Below are the code and all the weights of a small trained network. Each question names an input and a class and asks about switching units off, where a switched-off unit gives its printed mean instead of its output.

import numpy as np


def w(rows, s, z=0):
    codes = np.array(rows[::2]) - 128.0
    scale = np.full(codes.shape[1], s)
    scale[-1] = z or s
    return codes * scale


def norm(h):
    return h / np.sqrt((h * h).mean(-1, keepdims=True) + 1e-5)


def f(y):
    return np.maximum(y, 0)


def log_softmax(a):
    a = a - a.max(-1, keepdims=True)
    return a - np.log(np.exp(a).sum(-1, keepdims=True))


def net(x, mask):
    res = np.array(x, float).reshape(1, 6) / 4 @ E
    u = 0
    for l in range(3):
        y = f(norm(res) @ A[l][:, :-1].T + A[l][:, -1])
        res = res + np.where(mask[u : u + 11], y, B[l][:, -1]) @ B[l][:, :-1]
        u += 11
    return log_softmax(norm(res)[-1] @ U[:, :-1].T + U[:, -1])


A, B = {}, {}
E = w([
[81,100,202,61,41,1],'x0',
[133,125,124,123,132,132],'x1',
[130,183,181,113,25,181],'x2',
[126,126,132,131,127,127],'x3',
[131,219,200,126,229,114],'x4',
[102,52,235,180,131,180],'x5',
],0.0051)
A[0] = w([
[81,93,40,102,87,151,74],'L0N0',
[109,144,143,48,124,79,101],'L0N1',
[102,56,134,57,157,51,91],'L0N2',
[111,223,160,145,109,104,193],'L0N3',
[184,169,129,157,183,219,254],'L0N4',
[254,153,105,165,166,86,89],'L0N5',
[146,202,68,235,72,80,26],'L0N6',
[140,177,107,85,142,100,53],'L0N7',
[34,130,147,12,145,68,205],'L0N8',
[183,181,151,116,188,67,138],'L0N9',
[142,148,16,162,215,209,130],'L0N10',
],0.0063,0.0017)
B[0] = w([
[134,59,127,233,102,120,185],'L0N0',
[74,171,166,108,81,114,186],'L0N1',
[92,206,160,167,35,109,196],'L0N2',
[205,140,102,109,54,134,193],'L0N3',
[69,102,152,137,61,119,240],'L0N4',
[65,127,162,156,64,144,169],'L0N5',
[143,74,73,58,193,163,158],'L0N6',
[103,88,122,80,169,145,159],'L0N7',
[3,145,112,155,88,196,230],'L0N8',
[176,117,52,161,127,106,192],'L0N9',
[24,203,151,114,20,98,255],'L0N10',
],0.0061,0.005)
A[1] = w([
[115,182,171,105,145,107,220],'L1N0',
[121,186,152,90,195,135,216],'L1N1',
[136,124,48,43,145,103,12],'L1N2',
[130,73,254,126,152,115,145],'L1N3',
[133,138,171,187,81,179,122],'L1N4',
[186,45,194,146,90,179,65],'L1N5',
[150,87,125,134,69,125,59],'L1N6',
[121,131,188,126,153,186,143],'L1N7',
[112,221,165,139,156,120,201],'L1N8',
[33,60,161,160,86,98,127],'L1N9',
[142,151,26,138,64,86,196],'L1N10',
],0.0079,0.0011)
B[1] = w([
[155,1,3,150,59,167,164],'L1N0',
[193,63,164,177,7,43,138],'L1N1',
[167,156,118,48,179,197,140],'L1N2',
[112,100,116,78,105,136,170],'L1N3',
[214,72,125,103,118,128,203],'L1N4',
[89,128,180,80,198,69,165],'L1N5',
[161,163,147,127,103,80,164],'L1N6',
[35,95,89,47,145,95,155],'L1N7',
[195,3,30,161,75,110,173],'L1N8',
[155,177,9,54,226,125,255],'L1N9',
[238,132,191,165,172,117,209],'L1N10',
],0.0052,0.0092)
A[2] = w([
[173,123,123,101,107,76,178],'L2N0',
[72,165,147,99,55,169,254],'L2N1',
[107,162,127,203,145,195,169],'L2N2',
[148,73,156,213,91,84,185],'L2N3',
[47,104,60,150,186,33,169],'L2N4',
[146,122,206,154,1,185,178],'L2N5',
[81,133,104,86,77,123,142],'L2N6',
[167,121,208,62,84,134,71],'L2N7',
[71,69,159,161,120,157,141],'L2N8',
[168,208,70,112,97,134,216],'L2N9',
[179,196,144,243,178,203,195],'L2N10',
],0.0093,0.0017)
B[2] = w([
[126,84,101,172,144,193,207],'L2N0',
[112,112,94,180,201,96,229],'L2N1',
[69,178,104,85,1,53,146],'L2N2',
[185,87,81,165,127,158,165],'L2N3',
[194,218,177,143,134,175,245],'L2N4',
[135,192,117,134,178,82,232],'L2N5',
[92,87,129,168,121,203,240],'L2N6',
[198,229,101,169,175,172,184],'L2N7',
[105,116,148,62,83,54,160],'L2N8',
[89,26,249,77,210,136,254],'L2N9',
[43,166,175,118,99,70,140],'L2N10',
],0.006,0.0073)
U = w([
[22,159,96,165,48,86,153],'0',
[128,88,109,151,177,174,201],'1',
[200,28,68,175,98,120,82],'2',
[173,253,119,147,184,137,97],'3',
[110,91,116,136,180,168,158],'4',
[101,71,176,17,171,137,104],'5',
[139,125,233,98,91,81,2],'6',
],0.011,0.0072)

Each question gives the input, the list of numbers given to net, and the class t.
The units are the neurons (one row each of A and B). Each row of codes is followed by its name. A weight is (code - 128) times the scale printed after its matrix; where a second scale follows, it is the last column's (A, B and U).
mask holds one flag per neuron, layer by layer. A switched-off neuron (its flag False) gives its mean, the last column of its row in B, instead of its output. The means were averaged over made-up inputs and are rounded, as every weight is.
A unit's drop is (log p(t) with every unit on - log p(t) with that unit switched off) / (log p(t) with every unit on - log p(t) with every unit switched off).
The circuit of an input: a set's keep is (log p(t) with only the set's units on - log p(t) with every unit switched off) / (log p(t) with every unit on - log p(t) with every unit switched off). Starting from the 12 units with the biggest drops (on a tie, the unit counted first), units are removed one at a time, each time the one whose removal leaves the highest keep (on an exact tie, the one counted first), for as long as the keep stays at least 0.8.
units of the circuit, in order: the units of the circuit, biggest drop first
most important unit: the unit with the biggest drop
k most important neurons: the k neurons with the biggest drops, biggest first
k most important neurons of layer l: the k neurons of layer l with the biggest drops, biggest first
input [-4,1,-6,-6,6,-4], class 2: units of the circuit, in order -> L1N8, L1N1
input [-7,-6,-6,-5,4,-7], class 0: most important unit -> L0N5
input [-7,7,-3,-6,-6,-6], class 0: 2 most important neurons of layer 0 -> L0N0, L0N10
input [-7,5,-2,0,-4,5], class 0: 2 most important neurons -> L0N10, L2N2
input [8,-5,1,7,7,-6], class 0: 4 most important neurons -> L0N8, L0N1, L1N4, L0N2
input [-4,1,-4,3,-2,6], class 5: units of the circuit, in order -> L2N7, L2N1, L2N0, L0N0
input [6,1,-7,6,0,7], class 3: units of the circuit, in order -> L1N9, L2N4
input [0,-8,6,-3,5,0], class 1: units of the circuit, in order -> L1N8, L0N10
input [6,-3,7,2,-4,-7], class 3: 3 most important neurons of layer 0 -> L0N10, L0N4, L0N3
input [-3,-1,-7,-3,2,-8], class 5: units of the circuit, in order -> L2N9, L1N2, L2N7
input [2,1,7,5,7,-1], class 2: units of the circuit, in order -> L1N8, L1N0
input [5,0,6,3,2,3], class 3: 3 most important neurons -> L2N7, L2N5, L0N3
input [-2,5,-1,1,6,-2], class 2: 2 most important neurons -> L1N8, L0N8
input [3,6,-7,-1,1,-2], class 3: units of the circuit, in order -> L2N4
input [-3,-7,-8,-2,-6,3], class 3: 2 most important neurons of layer 2 -> L2N4, L2N6
input [7,4,5,6,3,-8], class 5: 3 most important neurons -> L2N9, L0N10, L0N7
input [-7,-2,6,-1,6,8], class 5: 4 most important neurons -> L1N5, L1N7, L0N2, L0N4
input [3,-4,6,8,0,-6], class 4: 3 most important neurons -> L2N9, L2N4, L0N8
input [0,5,0,0,5,-4], class 1: 3 most important neurons of layer 0 -> L0N1, L0N5, L0N0
input [-8,8,-8,-7,1,2], class 0: most important neuron -> L2N2
input [6,7,4,-4,4,-2], class 1: units of the circuit, in order -> L0N10, L2N1, L2N6, L0N8
input [0,2,-7,-6,7,-7], class 2: 4 most important neurons of layer 1 -> L1N8, L1N1, L1N9, L1N0
input [3,6,7,-2,3,1], class 3: 2 most important neurons -> L2N7, L0N3
